In the rows, zero is written as 128.
[125 137 132 123 121 124 119 134 137 115 135 114 139 136 120 118 121 136
 125 131 130 108  99 130 124 130 126 134 169 134 135 115 129 124 123 130
 115 137 134 134 128 127 133 142 132 136 133 125 129 124 119 121 130 133
 128 121 136 129 142 123 132 135 123 122 129 138 133 121 119 114 132 134
 136 146 133 118 139 112 127 159 100 122 129 127 129 132 120 122 130 121
 121 127 122 115 130 122  99 128 144 123 119 130 115 128 143 160 128 128
 130 125 137 132 136] : guko
[138 148 113 142 117 125 126 132 156 101 135 114 166 127 146 106 130 131
 125 138 120 105  86 124 121 136  89 142 209 158 137  88 145 119 127 131
 181 125  58 149 146 128 143 110 141 134 124 155 120 135 144 149 145 144
 115 129 123 136 130 120 110 122 142 125 131 107 130 128 117  91  97 129
 132 151 114  97 141 164 127 115 117 125 126 127 128 145  68 118 121 118
 124 138 136 144 124 128  73 118 104 146 116 130 128 131 125 201 122 131
 130 155 131 134 103] : volo
[128 137 126 156 128 128 113 114 129 110 116 120  93 111 137 145 154 126
 128 138 121 123  86 121 122 129 129 128 172 123 122  98 129 125 119 130
 134 138 167 150 123 130 126 127 120 102 136 138 128  97 109 110 149 134
 126 116 112 120 146 136 152 121 137 136 144 120 125 126 116 128  88 114
 136 138 128 123 146 123 128 140 102 127 123 122 139 122 130 121 151 109
 124 120 165 104 124 123 120 130 132 119 127 140 125 129 126 171 125 122
 129 111 135 122  87] : Dofe
[129 123 117 122 123 130 130 128 127 129 154 124 137 136 127 126 115 129
 117 125 123 117 130 126 126 127 128 126 137 134 131 125 131 129 123 128
 124 123 110 136 125 125 129 130 126 131 134 129 129 126 130 134 121 130
 121 131 136 131 129 124 127 131 130 121 128 118 126 122 133 124 119 135
 111 132 132 120 121 132 126 119 127 128 135 128 126 136 112 130 127 131
 128 121 122 140 132 132 125 133 121 128 124 123 114 119 131 132 126 127
 123 126 131 124 127] : guko
[126 132 123 151 121 131 103 114 137 118 134 117 106 117 135 130 136 133
 133 135 117 128  68 127 119 129 130 127 220 136 132  80 138 125 127 140
 150 145 159 154 119 129 129 126 138 114 133 142 116 105  95 124 140 145
 124 120 116 116 160 134 154 133 136 134 144 126 133 120 115 118  79 119
 143 160 130 110 153 122 134 132  91 116 125 121 134 136 119 114 151  95
 126 117 154 110 124 127 112 113 131 126 116 124 119 124 133 186 120 129
 131 110 132 117  80] : Dofe
[129 126 120  86 113 124 124 134 124 122 122 128 152 162  88 130 116 124
 137 128 133 107 117 139 132 123 129 134 131 129 130 159 107 118 115 133
  77 123 157 169 126 125 136 126 123 130 130  90 134 151 141 117 123 133
 144 123 136 136 133 125 119 133 121 132 121 147 132 112 140 112 177 128
 132 147 138 131 127  99 125 131  95 132 128 139 124 114 155 137 124 133
 118 140 106 116 148 121 108 139 134 110 117 126 137 134 143 147 148 143
 125 124 131 155 196] : guko
[140 137 117 105 103 115 129 120 144 112 138 112 174 155 115 116 119 130
 131 128 116  96  85 137 119 130 118 146 232 134 136 103 133 132 114 125
 127 138  94 171 131 130 136 125 118 146 129 130 124 150 145 138 118 148
 123 127 139 135 126 113  95 140 126 133 120 134 126 122 129 102 130 118
 136 160 127  90 143 132 133 122  83 126 128 118 127 146 115 118 120 117
 128 139  98 134 137 120  72 128 131 133 104 132 128 130 145 209 126 141
 126 139 132 140 148] : volo
[126 103 135  53 127 125 129 121 122 166 159 118 127 143 140 129  72 131
 132 126 105 136 158 153 132 115 121 146 189 146 127 117 142 136 104 113
  92 175 158 139  71 127 104 130 154 164 121  96 131 144 126 132  81 111
 117 122 171 121 127 106 131 142 109 116 104 117 122 115 129 152 136 125
 144 150 140 100 116  88 131 120  72 109 119 114 133 163 179  99 109 149
 147 131  23 148 124 113 173  99 154 110 106 120 125 122 150 129 144 146
 114 133 138 105 161] : guko
[126 135 125 134 121 133 109 110 139 123 138 113 103 117 138 128 130 135
 126 147 103 128  64 132 111 133 122 135 252 136 132  61 157 129 110 136
 150 162 167 167  96 159 118 117 141 124 142 146 121 106  92 124 131 142
 118 119 119 114 148 119 158 135 121 131 137 130 118 127 107 126  57 126
 154 167 135  82 153 105 137 121  70 108 125 116 143 153 126 103 153 120
 141 110 129 106 120 121 118 103 132 127 107 135 114 129 128 207 124 133
 116 114 145 105  64] : Dofe
[129 113 135 124 136 120 131 119 131 155 126 135  99 112 136 136 124 128
 119 133 120 149 134 131 133 127 129 118 110 131 118 127 119 132 128 127
 119 139 170 120 113 134 117 128 127 123 131 116 132 109 111 129 133 121
 126 125 131 118 134 131 145 133 123 123 131 123 121 128 130 148 111 131
 137 124 133 138 129 107 128 132 124 128 126 119 127 131 151 134 137 127
 134 115 123 124 123 139 157 123 139 126 135 129 121 135 129  92 125 128
 122 119 134 109 121] : Dofe
[133 135 106 123 120 125 135 124 144 120 151 115 169 144 142 108 104 126
 116 121 116 119 115 130 103 135 123 141 250 134 132  70 161 144 116 125
 181 156  37 132 130 126 124 119 165 161 118 147 113 130 146 137 113 132
 101 131 148 134 125 110 103 124 134 129 123 107 122 136 122 117  82 127
 132 153 140  75 135 168 131 116 100 112 131 107 130 180  97 104 109 132
 139 143  77 162 135 125  94  96 105 141 104 125 116 119 126 216 134 152
 123 148 129 120  94] : volo
[128 123 125 114 119 128 116 117 133 126 136 125 130 133 118 131 114 128
 129 135 117 119 101 133 137 130 125 133 196 133 131 101 122 126 124 138
 112 148 153 155 116 128 128 129 138 131 123 129 128 120 116 126 125 133
 126 116 126 132 143 122 138 138 122 132 126 134 130 122 128 132 120 126
 140 157 133 110 140 109 132 133  90 118 122 123 130 135 142 123 136 122
 127 126 115 114 129 124 123 117 140 117 122 129 125 124 143 167 125 130
 126 124 138 122 131] : guko
[129 151 130 138  96 118  93 140 165  74 168  89 182 147 120 116 124 152
 143 129 108 105  31 147 126 128 126 107 252 150 130  51 149 111 139 165
 139 122 134 199 135 120 182 118 142 105 136 158 122 117 104 147 136 177
 116 115 109 145 157 135 132 140 146 131 140 142 141 105 139  95 139 127
 158 204 143  87 143 109 137 124  98 117 128 122 134 131  70 118 134 102
 121 107 164 127 130 121  62 121 127 120 105 130 112 112 132 210 123 122
 131 123 149 132 128] : guko
[127 145 116 189 119 127 107 119 145  97 126 114 135 116 150 125 165 131
 130 124 135 113  54 114 110 133 135 125 206 125 145  80 139 120 134 142
 176 122 120 154 145 133 142 124 130 111 135 167 121 109 114 128 159 150
 126 119  90 126 144 144 136 119 147 134 145 127 133 126 109  93  72 125
 135 140 114 120 146 151 133 128 117 125 125 114 160 123  82 122 152 104
 124 124 186 109 123 131  81 136 111 133 118 139 123 124 119 196 113 122
 130 112 141 129  66] : Dofe
[125 127 129 111 134 125 124 123 140 127 133 120 137 160 111 135 122 128
 130 123 129 123 119 133 128 125 132 134 154 129 115 128 125 125 115 139
 112 128 134 145 121 137 148 124 140 135 132 121 135 134 137 123 126 122
 129 126 141 124 123 115 118 143 124 131 128 137 135 122 131 119 151 125
 133 141 140 114 132 121  44 125 107 137 127 131 132 123 141 121 125 123
 126 137 113 120 133 127 113 133 138 125 120 121 132 139 138 142 123 130
 126 129 129 132 149] : guko
[111 125 120 129 130 129 126 107 118 137  94 133 102 127 122 127 134 111
 122 127 131 112 134 120 114 128 124 142 151 114 117 138 120 130 100 121
 120 138 129 135 123 129 105 131 121 147 127 125 135 142 130 116 128 132
 144 122 127 137 118 120 127 128 119 131 123 129 115 134 119 129 108 129
 129 113 126 129 144 132 132 135 104 133 122 124 135 123 155 118 132 133
 129 148 116 112 133 129 108 129 128 127 128 124 134 126 139 167 129 126
 124 130 126 133 125] : Dofe
[127 145 129 171 123 131 107 127 149 115 136 104 116 112 142 128 146 143
 137 135 128 128  87 126 127 128 125 117 181 134 123  85 143 120 122 146
 158 131 141 143 128 132 151 127 126 106 125 154 126 100  99 134 149 140
 119 121  98 125 151 135 147 118 139 132 145 129 132 120 118 113  94 126
 139 151 124 116 135 132 124 121 136 117 128 116 133 126 110 123 138 108
 134 108 176 113 128 126 104 125 123 130 126 132 124 126 122 168 124 118
 136 127 138 151  83] : Dofe
[126 140 125 109 106 119 119 135 146 107 145 103 173 154 104 111 116 142
 142 129 117  96  73 145 130 125 134 127 196 135 135 111 126 115 131 165
 123 121 134 181 136 128 165 124 128 120 133 132 123 132 130 133 137 151
 128 119 122 142 138 125 121 139 133 129 130 143 141 113 144  88 160 128
 138 173 130 106 121 114 134 129 106 119 129 143 120 122 105 136 123 110
 113 130 124 126 141 127  81 135 153 130 116 128 124 122 146 179 125 122
 129 135 143 151 167] : guko
[144 120 132 106 128 124 129 117 125 130 134 124 121 146 113 124 100 125
 127 126 125 125 130 137 121 131 126 138 184 133 139 111 129 128 116 125
 140 143 116 136 109 129 116 127 134 147 128 121 115 146 133 120 117 131
 122 131 142 125 132 115 121 133 123 123 118 121 115 126 125 125 121 127
 127 143 122  94 134 127 131 124  98 120 128 123 128 144 130 122 118 131
 132 134  98 138 132 123 122 117 131 129 114 129 126 122 141 160 129 136
 128 130 127 123 127] : volo
[136 138 120 130 117 124 127 119 147 117 137 115 171 138 134 121 119 124
 123 118 123 110 121 127 122 137 121 145 212 121 138 100 136 134 113 130
 161 142  59 140 137 124 124 118 144 157 132 148 127 152 152 132 125 137
 117 131 141 138 118 111 105 126 128 125 141 118 124 131 112 104 101 123
 123 142 120  96 140 161 128 124 116 124 130 109 137 150 102 111 122 127
 128 144 105 141 129 124  90 117 109 136 108 126 124 127 131 222 121 139
 130 148 122 135 109] : volo
